Small tables with named rows and columns. After each table, cells are looked up by row and column.

nesuge
cols = puva, lumeb, nera, rikizi, lefodu, sonutu
kol: [5.00, 3.80, 2.53, 3.93, 5.40, 1.67]
gibabaz: [3.64, 4.86, 3.70, 3.59, 4.18, 4.20]
nifi: [3.80, 3.63, 2.36, 4.54, 4.15, 4.11]
dufelef: [4.56, 4.22, 4.16, 4.55, 4.43, 3.97]
senu: [4.68, 3.90, 4.25, 5.30, 3.95, 4.38]
mikob: [4.53, 4.74, 4.01, 4.02, 4.45, 4.56]
bopati: [3.41, 4.21, 6.68, 8.38, 0.58, 5.81]
nuzema: [3.15, 4.58, 3.19, 3.07, 6.01, 5.89]

What is the puva of dufelef in nesuge? 4.56
What is the lumeb of mikob in nesuge? 4.74
What is the lumeb of gibabaz in nesuge? 4.86
What is the puva of bopati in nesuge? 3.41
What is the rikizi of mikob in nesuge? 4.02
What is the puva of mikob in nesuge? 4.53
What is the lefodu of nuzema in nesuge? 6.01
What is the sonutu of dufelef in nesuge? 3.97
What is the nera of bopati in nesuge? 6.68
What is the lumeb of senu in nesuge? 3.90
What is the rikizi of bopati in nesuge? 8.38

mereke
        tubom  rebolid  goli  benide
sugaku    8.3      8.1   2.3     3.7
rinaf     2.9     10.0   0.8     6.6
nim       3.9      7.9   9.1     7.9
vik       2.5      3.6   6.9     8.3
kir       7.5      8.6   6.7     3.7
baf       3.6      1.7   2.3     2.3
zem       7.2      8.4   2.0     4.5
sati      9.0      4.2   0.8     3.1
mepozo    6.0      0.2   2.0     2.9
vete      3.3      0.3   5.5     9.6

goli of baf is 2.3
tubom of rinaf is 2.9
goli of rinaf is 0.8
tubom of vik is 2.5
benide of sati is 3.1
rebolid of vik is 3.6
benide of vik is 8.3
benide of nim is 7.9
rebolid of zem is 8.4
goli of mepozo is 2.0
rebolid of nim is 7.9
Which row has the largest rebolid? rinaf

teb.tsv
	rinepo	fis	minuki	lazi	pasus	dup	ner	fud	pera
ferotem	95	93	95	95	149	96	125	90	115
vep	99	172	127	79	95	94	161	60	95
dibekad	158	95	214	56	77	153	100	121	95
tugif	168	95	200	57	124	148	95	73	95
zome	149	99	137	112	82	103	150	100	95
des	203	68	149	95	95	93	184	55	117

dibekad, fis: 95
vep, pasus: 95
ferotem, minuki: 95
zome, ner: 150
tugif, pasus: 124
zome, rinepo: 149
Row with the largest pasus: ferotem

dodupiv:
columns: sif, gisifo, buv, tumiv, fuveda, zedum, zusero, rezudav, lis
fel: [151, 97, 128, 35, 134, 145, 53, 122, 177]
sevam: [33, 79, 153, 127, 120, 40, 200, 111, 137]
kotasi: [104, 196, 84, 160, 117, 199, 97, 215, 169]
vozeze: [199, 181, 93, 45, 175, 179, 66, 206, 35]
nasidu: [116, 115, 193, 187, 209, 117, 125, 28, 138]
vif: [187, 78, 50, 121, 105, 66, 106, 82, 160]
soloni: [216, 181, 124, 146, 41, 154, 101, 50, 34]
bib: [72, 136, 186, 158, 125, 91, 108, 207, 90]
mudodi: [121, 140, 59, 215, 180, 109, 172, 26, 160]
rateb: [68, 34, 111, 175, 96, 59, 70, 94, 146]
setip: [136, 74, 171, 168, 66, 97, 76, 163, 162]

lis of bib is 90
rezudav of rateb is 94
fuveda of kotasi is 117
lis of vif is 160
tumiv of vif is 121
zusero of kotasi is 97
rezudav of nasidu is 28
zusero of mudodi is 172
tumiv of kotasi is 160
tumiv of nasidu is 187
rezudav of kotasi is 215
gisifo of kotasi is 196
zedum of fel is 145
zusero of sevam is 200
fuveda of soloni is 41
lis of mudodi is 160
buv of soloni is 124
sif of vozeze is 199
lis of setip is 162
Row with the largest sif: soloni

rutez =
|  | buvi | tigibu | gukud | rumamu | rekago |
|---|---|---|---|---|---|
| ded | 145 | 134 | 180 | 124 | 146 |
| reko | 85 | 185 | 233 | 101 | 180 |
| norobu | 205 | 74 | 64 | 128 | 48 |
| kod | 134 | 181 | 184 | 50 | 65 |
| toz | 219 | 107 | 178 | 161 | 170 |
| maf | 119 | 158 | 106 | 139 | 120 |
| beg | 108 | 193 | 209 | 60 | 114 |
| vivato | 183 | 105 | 111 | 122 | 84 |
| lipaf | 209 | 140 | 223 | 122 | 166 |

rekago of beg = 114
rumamu of norobu = 128
tigibu of lipaf = 140
rekago of ded = 146
buvi of lipaf = 209
tigibu of toz = 107
Row with the largest rumamu: toz

sut =
         bepiz  soponu    nuze     neb  veravin  segeze
fufosa  -0.056  -0.052  -0.100  -0.372   -0.137   0.997
tal      0.094  -0.085  -0.255  -0.466    0.134   0.946
zunib   -0.029  -0.106  -0.008  -0.046   -0.531  -0.429
sov     -0.067  -0.218  -0.068  -0.139   -0.048  -0.359
kise    -0.282  -0.183   0.097  -0.510    0.356  -0.598

neb of sov = -0.139
neb of kise = -0.510
segeze of tal = 0.946
bepiz of zunib = -0.029
nuze of tal = -0.255
soponu of zunib = -0.106
veravin of tal = 0.134
veravin of sov = -0.048
bepiz of sov = -0.067
nuze of zunib = -0.008
segeze of fufosa = 0.997
veravin of kise = 0.356
nuze of fufosa = -0.100
veravin of zunib = -0.531
veravin of fufosa = -0.137
Which row has the largest neb? zunib

nugovuf:
fields: tamip, reze, dok, nivolaf, siz, nizemum, livu, raz
fezuri: [201, 701, 305, 516, 265, 972, 468, 937]
duzufe: [240, 444, 688, 428, 271, 248, 462, 433]
gos: [271, 793, 505, 548, 443, 573, 628, 317]

What is the tamip of duzufe in nugovuf?
240
What is the livu of fezuri in nugovuf?
468
What is the nivolaf of gos in nugovuf?
548
What is the siz of fezuri in nugovuf?
265
What is the tamip of gos in nugovuf?
271
What is the livu of gos in nugovuf?
628
What is the dok of fezuri in nugovuf?
305
What is the nivolaf of duzufe in nugovuf?
428
What is the nizemum of fezuri in nugovuf?
972
What is the reze of gos in nugovuf?
793
What is the reze of duzufe in nugovuf?
444
What is the reze of fezuri in nugovuf?
701
What is the siz of duzufe in nugovuf?
271
What is the dok of gos in nugovuf?
505
What is the nivolaf of fezuri in nugovuf?
516
What is the raz of gos in nugovuf?
317
What is the livu of duzufe in nugovuf?
462
What is the nizemum of gos in nugovuf?
573
What is the raz of duzufe in nugovuf?
433

Table mevi
columns: nuv, tufo, zigog
tida: [3616, 3475, 6778]
gobofa: [3353, 4175, 2943]
palufo: [2770, 3224, 5478]
dutug: [4367, 4456, 4688]
mir: [1869, 3745, 5044]
fomup: [3217, 5196, 4090]
fifugev: [7704, 2621, 6072]
saza: [2495, 3963, 4234]
govavo: [4182, 3125, 4913]
dumaren: [2226, 5501, 3514]
baniri: [6039, 4033, 6138]
remurug: [4711, 3361, 3317]
vuse: [2969, 4584, 2320]

palufo, nuv => 2770
palufo, tufo => 3224
tida, tufo => 3475
saza, nuv => 2495
palufo, zigog => 5478
saza, tufo => 3963
gobofa, zigog => 2943
fifugev, nuv => 7704
fomup, nuv => 3217
fomup, zigog => 4090

mip:
	nudok	lipi	vav	tomoba	pati	tuf
fer	3021	4302	4913	7804	3311	4919
lomonu	5443	3460	5642	3002	8126	5123
melo	3968	2770	3212	3782	6976	9540
nopogot	5361	7855	4588	5755	4527	3073
kop	4645	4866	3125	3872	5190	6645
bim	4076	3535	2078	2767	665	6819

lomonu, pati -> 8126
melo, lipi -> 2770
bim, pati -> 665
bim, tuf -> 6819
melo, pati -> 6976
fer, nudok -> 3021
melo, tomoba -> 3782
lomonu, nudok -> 5443
lomonu, vav -> 5642
kop, lipi -> 4866
melo, tuf -> 9540
nopogot, tuf -> 3073
nopogot, nudok -> 5361
lomonu, lipi -> 3460
fer, lipi -> 4302
kop, tomoba -> 3872
bim, lipi -> 3535
Which row has the largest vav? lomonu

Table givisoz
|  | ramanu | leb |
|---|---|---|
| soz | 0.182 | 0.343 |
| zisad | 0.645 | 0.216 |
| sizani | 0.837 | 0.402 |
| deg | 0.537 | 0.667 |
| kimag | 0.664 | 0.438 |
| lub | 0.234 | 0.397 |

What is the leb of deg in givisoz? 0.667
What is the leb of lub in givisoz? 0.397
What is the ramanu of kimag in givisoz? 0.664
What is the leb of kimag in givisoz? 0.438
What is the leb of soz in givisoz? 0.343
What is the leb of zisad in givisoz? 0.216
What is the ramanu of sizani in givisoz? 0.837
What is the ramanu of zisad in givisoz? 0.645
What is the ramanu of lub in givisoz? 0.234
What is the ramanu of soz in givisoz? 0.182
What is the leb of sizani in givisoz? 0.402
What is the ramanu of deg in givisoz? 0.537
Which row has the largest leb? deg

